Here is a tiny trained network, its code and every weight. The questions are about switching its units off for an input and a class, where a switched-off unit gives its printed mean instead of its output.

import numpy as np


def w(rows, s, z=0):
    codes = np.array(rows[::2]) - 128.0
    scale = np.full(codes.shape[1], s)
    scale[-1] = z or s
    return codes * scale


def norm(h):
    return h / np.sqrt((h * h).mean(-1, keepdims=True) + 1e-5)


def f(y):
    return y / 2 * (1 + np.tanh(0.7978845608 * (y + 0.044715 * y**3)))


def log_softmax(a):
    a = a - a.max(-1, keepdims=True)
    return a - np.log(np.exp(a).sum(-1, keepdims=True))


def net(x, mask):
    res = np.array(x, float).reshape(1, 3) / 4 @ E
    u = 0
    for l in range(3):
        y = f(norm(res) @ A[l][:, :-1].T + A[l][:, -1])
        res = res + np.where(mask[u : u + 5], y, B[l][:, -1]) @ B[l][:, :-1]
        u += 5
    return log_softmax(norm(res)[-1] @ U[:, :-1].T + U[:, -1])


A, B = {}, {}
E = w([
[243,106,140],'x0',
[129,74,135],'x1',
[88,161,254],'x2',
],0.0072)
A[0] = w([
[199,140,154,2],'L0N1',
[136,111,119,141],'L0N2',
[114,142,167,124],'L0N3',
[159,250,109,86],'L0N4',
[115,25,156,12],'L0N5',
],0.016,0.0025)
B[0] = w([
[127,185,127,245],'L0N1',
[141,122,137,156],'L0N2',
[118,128,166,205],'L0N3',
[136,6,140,255],'L0N4',
[134,40,137,192],'L0N5',
],0.021,0.0027)
A[1] = w([
[118,7,148,98],'L1N1',
[126,130,27,181],'L1N2',
[217,158,146,5],'L1N3',
[40,133,85,110],'L1N4',
[133,144,164,33],'L1N5',
],0.02,0.0015)
B[1] = w([
[106,250,84,245],'L1N1',
[100,141,247,199],'L1N2',
[188,72,41,174],'L1N3',
[162,35,28,170],'L1N4',
[152,117,170,140],'L1N5',
],0.022,0.012)
A[2] = w([
[160,177,114,72],'L2N1',
[142,124,141,5],'L2N2',
[129,121,253,228],'L2N3',
[166,98,71,80],'L2N4',
[198,108,136,104],'L2N5',
],0.021,0.0012)
B[2] = w([
[105,187,110,208],'L2N1',
[133,114,136,124],'L2N2',
[162,142,255,255],'L2N3',
[102,107,110,219],'L2N4',
[76,140,147,204],'L2N5',
],0.022,0.007)
U = w([
[79,226,83,216],'0',
[91,139,254,66],'1',
[123,28,39,219],'2',
[107,158,83,1],'3',
],0.013,0.0047)

Each question gives the input, the list of numbers given to net, and the class t.
The units are the neurons (one row each of A and B). Each row of codes is followed by its name. A weight is (code - 128) times the scale printed after its matrix; where a second scale follows, it is the last column's (A, B and U).
mask holds one flag per neuron, layer by layer. A switched-off neuron (its flag False) gives its mean, the last column of its row in B, instead of its output. The means were averaged over made-up inputs and are rounded, as every weight is.
A unit's drop is (log p(t) with every unit on - log p(t) with that unit switched off) / (log p(t) with every unit on - log p(t) with every unit switched off).
The circuit of an input: a set's keep is (log p(t) with only the set's units on - log p(t) with every unit switched off) / (log p(t) with every unit on - log p(t) with every unit switched off). Starting from the 12 units with the biggest drops (on a tie, the unit counted first), units are removed one at a time, each time the one whose removal leaves the highest keep (on an exact tie, the one counted first), for as long as the keep stays at least 0.8.
circuit, biggest first: the units of the circuit, biggest drop first
k most important neurons: the k neurons with the biggest drops, biggest first
k most important neurons of layer l: the k neurons of layer l with the biggest drops, biggest first
drop of u: that unit's drop, to one decimal
input [-4,-2,-3], class 2: circuit, biggest first	L1N4
input [3,3,-5], class 1: circuit, biggest first	L0N4, L1N1
input [-3,6,5], class 0: 2 most important neurons	L1N1, L0N5
input [5,-1,-8], class 1: 2 most important neurons	L1N2, L1N1
input [3,5,4], class 0: 2 most important neurons	L0N5, L1N1
input [-7,-2,5], class 2: 3 most important neurons	L1N4, L1N2, L1N1
input [-2,0,-4], class 1: 2 most important neurons	L1N2, L0N4
input [6,7,6], class 0: 2 most important neurons	L0N5, L1N2
input [2,7,-8], class 1: 2 most important neurons	L1N2, L0N4
input [8,-4,3], class 2: 2 most important neurons	L1N3, L0N1
input [5,1,-2], class 2: 2 most important neurons	L1N3, L1N1
input [8,5,-2], class 2: circuit, biggest first	L0N4, L1N3
input [6,8,0], class 0: 2 most important neurons	L0N5, L1N1
input [2,-5,-8], class 1: 2 most important neurons	L1N2, L0N5
input [7,-6,-2], class 2: 3 most important neurons	L1N3, L0N1, L0N5
input [5,0,3], class 2: 2 most important neurons	L1N3, L1N2
input [8,1,-3], class 2: 2 most important neurons of layer 1	L1N3, L1N1
input [2,-4,-8], class 1: drop of L1N2	1.2
input [-3,7,4], class 0: drop of L1N1	0.9
input [-2,3,-7], class 1: drop of L1N2	1.6
